Below is a small trained network, with its code and all its weights. Each question gives an input and a target symbol and asks what happens when units are switched off, that is, made to give their printed mean instead of their output.

import numpy as np


def w(rows, s, z=0):
    codes = np.array(rows[::2]) - 128.0
    scale = np.full(codes.shape[1], s)
    scale[-1] = z or s
    return codes * scale


def norm(h):
    return h / np.sqrt((h * h).mean(-1, keepdims=True) + 1e-5)


def f(y):
    return np.maximum(y, 0)


def softmax(a):
    e = np.exp(a - a.max(-1, keepdims=True))
    return e / e.sum(-1, keepdims=True)


def log_softmax(a):
    a = a - a.max(-1, keepdims=True)
    return a - np.log(np.exp(a).sum(-1, keepdims=True))


def net(x, mask):
    ids = ['ΓΛΣαβδξτ'.index(c) for c in x.split()]
    T = len(ids)
    res = E[ids] + P[:T]
    r = norm(res)
    for j in range(3):
        rows = slice(4 * j, 4 * j + 4)
        q, k, v = (r @ M[0][rows].T for M in (Q, K, V))
        z = softmax(np.where(np.tri(T) > 0, q @ k.T / 4**0.5, -1e9)) @ v
        o = O[0][rows]
        res = res + np.where(mask[j], z, o[:, -1]) @ o[:, :-1]
    y = f(norm(res) @ A[0][:, :-1].T + A[0][:, -1])
    res = res + np.where(mask[3:11], y, B[0][:, -1]) @ B[0][:, :-1]
    return log_softmax(norm(res)[-1] @ U[:, :-1].T + U[:, -1])


Q, K, V, O, A, B = {}, {}, {}, {}, {}, {}
E = w([
[74,115,136,144],'Γ',
[78,78,122,161],'Λ',
[69,96,80,126],'Σ',
[53,36,85,153],'α',
[98,8,186,93],'β',
[165,83,119,115],'δ',
[83,114,168,151],'ξ',
[67,71,117,115],'τ',
],0.011)
P = w([
[213,180,120,55],'0',
[159,189,160,156],'1',
[2,140,148,153],'2',
[206,41,55,177],'3',
[187,198,157,150],'4',
[13,152,147,130],'5',
[221,38,56,173],'6',
[196,201,153,149],'7',
[8,158,151,116],'8',
[231,22,49,165],'9',
],0.0074)
Q[0] = w([
[29,170,183,45],'H1',
[74,175,177,176],'H1',
[198,204,88,97],'H1',
[99,185,78,145],'H1',
[213,214,63,225],'H2',
[181,208,169,146],'H2',
[56,230,153,143],'H2',
[251,97,141,98],'H2',
[99,40,18,173],'H3',
[189,31,139,81],'H3',
[27,127,176,91],'H3',
[123,162,119,105],'H3',
],0.011)
K[0] = w([
[115,122,229,153],'H1',
[140,124,168,189],'H1',
[153,195,120,140],'H1',
[58,148,117,178],'H1',
[167,195,84,176],'H2',
[145,166,197,174],'H2',
[89,120,134,251],'H2',
[191,143,141,76],'H2',
[169,156,44,31],'H3',
[145,79,162,22],'H3',
[190,113,170,179],'H3',
[112,135,109,168],'H3',
],0.015)
V[0] = w([
[96,126,145,216],'H1',
[166,70,28,126],'H1',
[84,194,187,41],'H1',
[105,66,173,100],'H1',
[106,84,134,55],'H2',
[199,50,183,124],'H2',
[106,146,139,124],'H2',
[77,32,55,196],'H2',
[228,130,122,137],'H3',
[235,139,146,161],'H3',
[245,101,38,136],'H3',
[133,143,85,145],'H3',
],0.011)
O[0] = w([
[174,81,196,74,121],'H1',
[71,159,163,173,159],'H1',
[214,155,100,183,124],'H1',
[165,107,124,170,254],'H1',
[213,196,253,147,253],'H2',
[147,101,229,168,149],'H2',
[168,113,69,87,136],'H2',
[76,215,187,80,211],'H2',
[191,77,171,85,136],'H3',
[118,63,111,26,102],'H3',
[181,167,86,77,166],'H3',
[65,210,64,77,95],'H3',
],0.0064,0.0067)
A[0] = w([
[139,126,184,129,3],'N1',
[115,86,56,125,81],'N2',
[90,130,76,125,212],'N3',
[123,126,174,2,28],'N4',
[145,189,160,134,225],'N5',
[10,165,160,115,217],'N6',
[138,168,137,184,153],'N7',
[162,74,196,147,236],'N8',
],0.0092,0.0018)
B[0] = w([
[167,212,185,2,170],'N1',
[194,144,224,89,140],'N2',
[206,96,55,54,143],'N3',
[32,192,140,159,204],'N4',
[96,43,89,77,218],'N5',
[155,43,98,161,226],'N6',
[104,153,98,74,199],'N7',
[116,204,45,131,253],'N8',
],0.008,0.0062)
U = w([
[144,207,95,235,252],'Γ',
[198,77,92,68,116],'Λ',
[125,171,5,121,21],'Σ',
[166,98,77,158,181],'α',
[186,139,235,164,46],'β',
[121,197,131,38,154],'δ',
[69,162,162,158,129],'ξ',
[100,92,105,146,129],'τ',
],0.015,0.0023)

Each question gives the input, a string of symbols that net reads in full, and the target symbol t.
The units are the heads (4 rows each of Q, K, V and O) and the neurons (one row each of A and B). Each row of codes is followed by its name. A weight is (code - 128) times the scale printed after its matrix; where a second scale follows, it is the last column's (O, A, B and U).
mask holds one flag per unit, heads first, then neurons. A switched-off unit (its flag False) gives its mean, the last column of its rows in O or B, instead of its output. The means were averaged over made-up inputs and are rounded, as every weight is.
A unit's drop is (log p(t) with every unit on - log p(t) with that unit switched off) / (log p(t) with every unit on - log p(t) with every unit switched off).
The circuit of an input: a set's keep is (log p(t) with only the set's units on - log p(t) with every unit switched off) / (log p(t) with every unit on - log p(t) with every unit switched off). Starting from all 11 units, units are removed one at a time, each time the one whose removal leaves the highest keep (on an exact tie, the one counted first), for as long as the keep stays at least 0.8.
units of the circuit, in order: the units of the circuit, biggest drop first
k most important neurons: the k neurons with the biggest drops, biggest first
heads that matter: for each layer, one digit per head in row order, 1 if its drop is at least 0.15 and else 0, layers parted by /
drop of u: that unit's drop, to one decimal
input Γ δ Σ, target δ: heads that matter : 001
input δ τ Λ, target δ: units of the circuit, in order : [H3]
input τ Γ τ δ δ Γ, target δ: heads that matter : 101
input α τ ξ δ Γ, target Λ: heads that matter : 110
input α δ β, target δ: units of the circuit, in order : [H3, N4]
input τ τ β β α τ ξ β β β, target Γ: units of the circuit, in order : [H1, H3]
input τ τ τ β δ α, target δ: units of the circuit, in order : [H3, N4]
input δ Σ τ β Γ τ Λ, target Λ: heads that matter : 011
input τ Σ α τ δ α τ α, target ξ: heads that matter : 100
input β δ δ τ β τ τ, target β: heads that matter : 010
input β τ τ, target τ: heads that matter : 010
input δ β τ Σ α β Λ τ δ α, target Λ: heads that matter : 011
input β β δ Σ δ δ β, target β: heads that matter : 000
input α δ Γ τ β δ Σ β δ ξ, target ξ: units of the circuit, in order : [H1]
input τ τ Λ τ τ β β τ τ, target τ: 2 most important neurons : [N6, N5]
input α τ τ τ β β τ δ β α, target ξ: heads that matter : 110
input Σ α δ τ τ β δ τ Λ, target δ: heads that matter : 101
input β α α β τ Γ β β τ τ, target β: heads that matter : 010
input α α δ τ α ξ β Σ, target Σ: 3 most important neurons : [N6, N3, N1]
input β β Σ β τ τ β Λ Γ Γ, target β: units of the circuit, in order : [H2]
input τ α τ τ Γ τ β τ β Σ, target Γ: units of the circuit, in order : [H2, H1]
input τ α τ τ τ α β Γ δ Λ, target Γ: drop of H3 : 0.0
input α τ τ τ β τ Γ, target ξ: drop of H1 : 0.3
input β τ ξ Σ, target β: drop of N4 : 0.1
